Below are the code and all the weights of a small trained network. Each question names an input and a target symbol and asks about switching units off, where a switched-off unit gives its printed mean instead of its output.

import numpy as np


def w(rows, s, z=0):
    codes = np.array(rows[::2]) - 128.0
    scale = np.full(codes.shape[1], s)
    scale[-1] = z or s
    return codes * scale


def f(y):
    return np.maximum(y, 0)


def softmax(a):
    e = np.exp(a - a.max(-1, keepdims=True))
    return e / e.sum(-1, keepdims=True)


def log_softmax(a):
    a = a - a.max(-1, keepdims=True)
    return a - np.log(np.exp(a).sum(-1, keepdims=True))


def net(x, mask):
    ids = ['αγδζηθμξπστφ'.index(c) for c in x.split()]
    T = len(ids)
    res = E[ids] + P[:T]
    u = 0
    for l in range(3):
        r = res
        for j in range(2):
            rows = slice(3 * j, 3 * j + 3)
            q, k, v = (r @ M[l][rows].T for M in (Q, K, V))
            z = softmax(np.where(np.tri(T) > 0, q @ k.T / 3**0.5, -1e9)) @ v
            o = O[l][rows]
            res = res + np.where(mask[u + j], z, o[:, -1]) @ o[:, :-1]
        u += 2
        y = f(res @ A[l][:, :-1].T + A[l][:, -1])
        res = res + np.where(mask[u : u + 4], y, B[l][:, -1]) @ B[l][:, :-1]
        u += 4
    return log_softmax(res[-1] @ U[:, :-1].T + U[:, -1])


Q, K, V, O, A, B = {}, {}, {}, {}, {}, {}
E = w([
[110,117,58,251],'α',
[114,136,93,202],'γ',
[59,110,102,75],'δ',
[139,94,138,88],'ζ',
[198,224,94,95],'η',
[130,109,170,113],'θ',
[45,63,71,110],'μ',
[153,98,111,80],'ξ',
[166,164,156,124],'π',
[133,112,175,122],'σ',
[135,129,197,162],'τ',
[138,105,156,104],'φ',
],0.02)
P = w([
[114,158,135,125],'0',
[103,133,155,111],'1',
[113,137,170,123],'2',
[122,133,171,126],'3',
[129,126,168,128],'4',
[149,118,152,121],'5',
[168,123,149,130],'6',
[191,117,135,126],'7',
[192,141,144,174],'8',
[254,104,100,126],'9',
[166,166,166,197],'10',
],0.0085)
Q[0] = w([
[169,157,245,163],'0.h1',
[90,140,160,149],'0.h1',
[119,106,135,115],'0.h1',
[138,106,76,167],'0.h2',
[49,108,134,115],'0.h2',
[164,120,109,86],'0.h2',
],0.012)
K[0] = w([
[218,104,123,126],'0.h1',
[130,94,167,113],'0.h1',
[125,121,200,41],'0.h1',
[103,214,48,160],'0.h2',
[13,86,150,149],'0.h2',
[175,117,135,75],'0.h2',
],0.011)
V[0] = w([
[122,254,33,115],'0.h1',
[86,141,64,235],'0.h1',
[66,115,164,194],'0.h1',
[253,205,17,210],'0.h2',
[169,91,79,88],'0.h2',
[41,214,216,226],'0.h2',
],0.0055)
O[0] = w([
[183,24,124,149,134],'0.h1',
[170,142,178,96,118],'0.h1',
[113,182,132,8,143],'0.h1',
[32,148,205,175,252],'0.h2',
[158,124,69,238,73],'0.h2',
[171,60,118,3,246],'0.h2',
],0.0056,0.0028)
A[0] = w([
[88,152,74,62,89],'0.n1',
[133,254,63,174,254],'0.n2',
[115,82,216,117,178],'0.n3',
[191,168,31,166,124],'0.n4',
],0.0086,0.0033)
B[0] = w([
[175,174,244,149,149],'0.n1',
[95,134,67,96,243],'0.n2',
[178,127,23,172,254],'0.n3',
[51,152,175,94,173],'0.n4',
],0.011,0.0053)
Q[1] = w([
[76,118,76,111],'1.h1',
[41,25,180,189],'1.h1',
[67,60,99,182],'1.h1',
[170,185,166,254],'1.h2',
[63,224,150,81],'1.h2',
[37,245,130,73],'1.h2',
],0.0074)
K[1] = w([
[32,251,64,84],'1.h1',
[137,167,127,87],'1.h1',
[166,151,111,95],'1.h1',
[93,169,145,194],'1.h2',
[70,115,2,143],'1.h2',
[44,132,218,63],'1.h2',
],0.0054)
V[1] = w([
[89,76,180,111],'1.h1',
[166,173,254,195],'1.h1',
[53,63,97,118],'1.h1',
[97,142,144,221],'1.h2',
[185,82,32,118],'1.h2',
[84,107,124,136],'1.h2',
],0.0091)
O[1] = w([
[62,140,165,142,4],'1.h1',
[159,188,104,72,75],'1.h1',
[37,42,194,70,36],'1.h1',
[114,181,113,66,99],'1.h2',
[176,255,190,147,225],'1.h2',
[107,170,21,138,74],'1.h2',
],0.0074,0.0027)
A[1] = w([
[85,90,132,163,42],'1.n1',
[148,12,173,227,164],'1.n2',
[118,145,126,191,254],'1.n3',
[128,72,85,192,144],'1.n4',
],0.011,0.0039)
B[1] = w([
[115,100,194,205,143],'1.n1',
[9,63,90,16,214],'1.n2',
[130,29,152,96,254],'1.n3',
[145,58,1,102,185],'1.n4',
],0.0097,0.0061)
Q[2] = w([
[99,254,82,131],'2.h1',
[85,134,152,191],'2.h1',
[170,126,149,125],'2.h1',
[140,57,74,140],'2.h2',
[135,170,166,127],'2.h2',
[121,150,149,151],'2.h2',
],0.0088)
K[2] = w([
[161,83,98,95],'2.h1',
[140,138,229,112],'2.h1',
[157,122,127,196],'2.h1',
[255,19,114,114],'2.h2',
[114,175,128,135],'2.h2',
[129,201,192,31],'2.h2',
],0.0085)
V[2] = w([
[84,219,173,2],'2.h1',
[204,62,95,128],'2.h1',
[211,45,182,27],'2.h1',
[111,195,155,141],'2.h2',
[148,151,96,49],'2.h2',
[218,91,164,95],'2.h2',
],0.0081)
O[2] = w([
[98,248,191,100,101],'2.h1',
[84,61,125,212,204],'2.h1',
[171,112,158,145,217],'2.h1',
[69,101,93,98,1],'2.h2',
[139,162,173,103,185],'2.h2',
[130,132,121,66,186],'2.h2',
],0.011,0.0063)
A[2] = w([
[40,58,63,150,1],'2.n1',
[154,81,125,155,106],'2.n2',
[229,123,43,74,166],'2.n3',
[119,157,68,1,187],'2.n4',
],0.0082,0.0055)
B[2] = w([
[133,251,161,41,179],'2.n1',
[110,177,127,2,198],'2.n2',
[48,248,82,174,254],'2.n3',
[56,145,172,218,179],'2.n4',
],0.0087,0.008)
U = w([
[107,148,117,35,52],'α',
[132,134,92,118,132],'γ',
[131,131,247,112,174],'δ',
[159,152,168,114,147],'ζ',
[54,177,133,200,92],'η',
[137,142,159,123,59],'θ',
[91,67,200,123,230],'μ',
[135,152,130,122,8],'ξ',
[241,249,118,126,137],'π',
[128,148,142,126,88],'σ',
[141,89,38,156,255],'τ',
[138,119,161,125,168],'φ',
],0.012,0.0038)

Each question gives the input, a string of symbols that net reads in full, and the target symbol t.
The units are the heads (3 rows each of Q, K, V and O) and the neurons (one row each of A and B). Each row of codes is followed by its name. A weight is (code - 128) times the scale printed after its matrix; where a second scale follows, it is the last column's (O, A, B and U).
mask holds one flag per unit, layer by layer, with each layer's heads first. A switched-off unit (its flag False) gives its mean, the last column of its rows in O or B, instead of its output. The means were averaged over made-up inputs and are rounded, as every weight is.
A unit's drop is (log p(t) with every unit on - log p(t) with that unit switched off) / (log p(t) with every unit on - log p(t) with every unit switched off).
The circuit of an input: a set's keep is (log p(t) with only the set's units on - log p(t) with every unit switched off) / (log p(t) with every unit on - log p(t) with every unit switched off). Starting from the 12 units with the biggest drops (on a tie, the unit counted first), units are removed one at a time, each time the one whose removal leaves the highest keep (on an exact tie, the one counted first), for as long as the keep stays at least 0.8.
circuit, biggest first: the units of the circuit, biggest drop first
most important unit: the unit with the biggest drop
heads that matter: for each layer, one digit per head in row order, 1 if its drop is at least 0.15 and else 0, layers parted by /
drop when u is switched off: that unit's drop, to one decimal
input ξ σ θ τ τ τ η η, target η: most important unit	0.n2
input τ τ τ δ τ τ τ δ α, target α: heads that matter	00 / 01 / 00
input τ θ η τ τ η τ η, target τ: circuit, biggest first	2.h1; 0.h1; 1.h2; 2.n1
input τ τ ξ, target π: circuit, biggest first	1.n2; 1.n3
input σ π γ η η ξ θ, target η: heads that matter	00 / 00 / 10
input η η τ δ τ π η α σ, target τ: circuit, biggest first	0.h1; 2.h1
input σ τ σ π η α η σ, target η: heads that matter	11 / 00 / 10
input μ α α ξ τ τ η τ τ η τ, target η: heads that matter	11 / 00 / 10
input η τ τ η φ, target η: heads that matter	01 / 10 / 10
input η η η σ α, target α: circuit, biggest first	2.n1; 0.n2; 1.n2; 1.h1
input τ τ η φ η ζ, target η: heads that matter	00 / 00 / 10
input τ τ ζ α α α τ, target τ: heads that matter	10 / 00 / 10
input θ η δ, target δ: circuit, biggest first	0.n1; 2.h1
input π α τ α τ α σ, target τ: circuit, biggest first	2.h1
input σ η η τ τ τ τ τ θ, target π: circuit, biggest first	1.n2; 1.h1
input φ π π π η σ, target η: heads that matter	00 / 00 / 10
input τ η τ, target η: heads that matter	11 / 00 / 10
input τ η σ τ ζ, target π: heads that matter	00 / 00 / 00
input τ τ σ τ τ ξ, target π: heads that matter	01 / 00 / 00
input σ α η, target η: most important unit	0.n3
input τ γ α τ π τ η θ, target η: heads that matter	10 / 00 / 10
input τ τ μ σ σ γ η α η ζ, target η: heads that matter	11 / 00 / 10
input τ μ η φ, target η: heads that matter	00 / 00 / 10
input η τ τ, target π: drop when 1.n4 is switched off	0.1
input τ τ τ α τ φ τ α π τ μ, target μ: drop when 2.h1 is switched off	0.1
input ξ τ α η δ σ θ τ θ, target π: drop when 0.n4 is switched off	0.3
input η τ τ τ τ τ φ, target π: drop when 2.n4 is switched off	0.0
input τ α τ μ τ τ γ π τ η π, target τ: most important unit	0.h2
